Here is a tiny trained network, its code and every weight. The questions are about switching its units off for an input and a target symbol, where a switched-off unit gives its printed mean instead of its output.

import numpy as np


def w(rows, s, z=0):
    codes = np.array(rows[::2]) - 128.0
    scale = np.full(codes.shape[1], s)
    scale[-1] = z or s
    return codes * scale


def f(y):
    return np.maximum(y, 0)


def softmax(a):
    e = np.exp(a - a.max(-1, keepdims=True))
    return e / e.sum(-1, keepdims=True)


def log_softmax(a):
    a = a - a.max(-1, keepdims=True)
    return a - np.log(np.exp(a).sum(-1, keepdims=True))


def net(x, mask):
    ids = ['ΔΞΦΩζηθπσ'.index(c) for c in x.split()]
    T = len(ids)
    res = E[ids] + P[:T]
    r = res
    for j in range(2):
        rows = slice(3 * j, 3 * j + 3)
        q, k, v = (r @ M[0][rows].T for M in (Q, K, V))
        z = softmax(np.where(np.tri(T) > 0, q @ k.T / 3**0.5, -1e9)) @ v
        o = O[0][rows]
        res = res + np.where(mask[j], z, o[:, -1]) @ o[:, :-1]
    y = f(res @ A[0][:, :-1].T + A[0][:, -1])
    res = res + np.where(mask[2:6], y, B[0][:, -1]) @ B[0][:, :-1]
    return log_softmax(res[-1] @ U[:, :-1].T + U[:, -1])


Q, K, V, O, A, B = {}, {}, {}, {}, {}, {}
E = w([
[104,152,97,180],'Δ',
[72,12,92,86],'Ξ',
[250,78,82,156],'Φ',
[45,113,124,195],'Ω',
[127,165,29,248],'ζ',
[75,187,62,177],'η',
[82,138,89,144],'θ',
[168,54,182,207],'π',
[120,70,216,107],'σ',
],0.013)
P = w([
[172,169,167,141],'0',
[191,165,126,167],'1',
[214,168,45,90],'2',
[112,111,220,115],'3',
[155,63,105,182],'4',
[232,154,6,55],'5',
[133,127,229,122],'6',
[192,127,92,172],'7',
[192,109,41,59],'8',
],0.011)
Q[0] = w([
[103,209,241,117],'h1',
[208,176,149,90],'h1',
[147,96,59,212],'h1',
[117,51,204,123],'h2',
[60,135,153,155],'h2',
[75,11,28,121],'h2',
],0.011)
K[0] = w([
[103,126,238,149],'h1',
[177,175,199,112],'h1',
[143,108,9,91],'h1',
[78,144,62,125],'h2',
[144,99,153,89],'h2',
[122,22,78,78],'h2',
],0.012)
V[0] = w([
[145,105,16,252],'h1',
[162,11,127,175],'h1',
[27,30,104,229],'h1',
[252,239,131,141],'h2',
[148,151,67,180],'h2',
[38,89,2,70],'h2',
],0.0075)
O[0] = w([
[180,192,132,49,254],'h1',
[180,145,180,170,146],'h1',
[164,254,229,132,137],'h1',
[49,18,114,136,142],'h2',
[120,92,46,128,166],'h2',
[122,230,48,144,108],'h2',
],0.0093,0.0073)
A[0] = w([
[128,149,95,137,39],'n1',
[104,205,58,83,56],'n2',
[181,105,9,169,47],'n3',
[153,180,73,85,1],'n4',
],0.012,0.0067)
B[0] = w([
[125,115,83,2,140],'n1',
[93,63,105,186,221],'n2',
[51,177,205,160,254],'n3',
[82,42,169,96,200],'n4',
],0.0067,0.0084)
U = w([
[133,97,147,144,35],'Δ',
[118,161,51,255,68],'Ξ',
[32,62,150,179,72],'Φ',
[165,191,116,84,253],'Ω',
[175,89,80,11,234],'ζ',
[71,95,60,129,186],'η',
[113,124,55,218,207],'θ',
[185,71,92,79,234],'π',
[42,203,242,133,109],'σ',
],0.0078,0.005)

Each question gives the input, a string of symbols that net reads in full, and the target symbol t.
The units are the heads (3 rows each of Q, K, V and O) and the neurons (one row each of A and B). Each row of codes is followed by its name. A weight is (code - 128) times the scale printed after its matrix; where a second scale follows, it is the last column's (O, A, B and U).
mask holds one flag per unit, heads first, then neurons. A switched-off unit (its flag False) gives its mean, the last column of its rows in O or B, instead of its output. The means were averaged over made-up inputs and are rounded, as every weight is.
A unit's drop is (log p(t) with every unit on - log p(t) with that unit switched off) / (log p(t) with every unit on - log p(t) with every unit switched off).
The circuit of an input: a set's keep is (log p(t) with only the set's units on - log p(t) with every unit switched off) / (log p(t) with every unit on - log p(t) with every unit switched off). Starting from all 6 units, units are removed one at a time, each time the one whose removal leaves the highest keep (on an exact tie, the one counted first), for as long as the keep stays at least 0.8.
units of the circuit, in order: the units of the circuit, biggest drop first
most important unit: the unit with the biggest drop
k most important neurons: the k neurons with the biggest drops, biggest first
heads that matter: for each layer, one digit per head in row order, 1 if its drop is at least 0.15 and else 0, layers parted by /
drop of u: that unit's drop, to one decimal
input Ω Ω Ω Ξ Δ, target Ω: heads that matter -> 11
input Φ ζ Ω Ω Ω, target Ω: heads that matter -> 10
input Ω Ω σ θ Ω, target σ: heads that matter -> 10
input Ω θ η π θ Ξ Ω θ Ξ, target η: heads that matter -> 01
input ζ θ Δ, target η: heads that matter -> 11
input θ ζ ζ, target η: units of the circuit, in order -> (h1 n2 h2 n4)
input θ Ξ Ω Ξ, target Ω: heads that matter -> 01
input Δ Ω Ξ θ ζ θ, target η: most important unit -> n2
input σ η η, target ζ: heads that matter -> 11
input η Ω θ, target η: units of the circuit, in order -> (h1 h2 n2)
input η η Ω Ω ζ Ω Δ π, target Ω: units of the circuit, in order -> (h1 n2)
input η θ Ω Ξ Φ, target Ω: units of the circuit, in order -> (h1 h2)
input Ω θ Ω Ξ η, target Ω: 2 most important neurons -> (n3 n1)
input Ω θ Ξ Δ π, target Ξ: most important unit -> h2
input Ω Ω σ σ, target Φ: heads that matter -> 10
input σ Ω Ω Ω Ω, target Ω: heads that matter -> 11
input σ Ω Ω Ξ σ, target Ω: heads that matter -> 01
input Ω θ Ω θ Ω η, target η: heads that matter -> 10
input Ω θ Ω Δ Φ, target Ω: heads that matter -> 10
input θ Ω ζ Ξ, target Ω: heads that matter -> 01
input Ξ Φ π θ η Ξ, target η: heads that matter -> 01
input π Δ Φ σ, target Φ: heads that matter -> 11
input π π Ξ π Ω, target Ξ: most important unit -> h2
input η σ Ω π θ, target Ω: drop of h1 -> 0.4
input θ θ Φ θ η ζ, target η: drop of n3 -> 0.2
input σ Ω η π Ω ζ Ω Ω, target ζ: drop of n3 -> 0.2
input θ ζ η, target η: drop of h2 -> 0.1
input Φ Ω σ Ω Ω, target σ: most important neuron -> (n2)
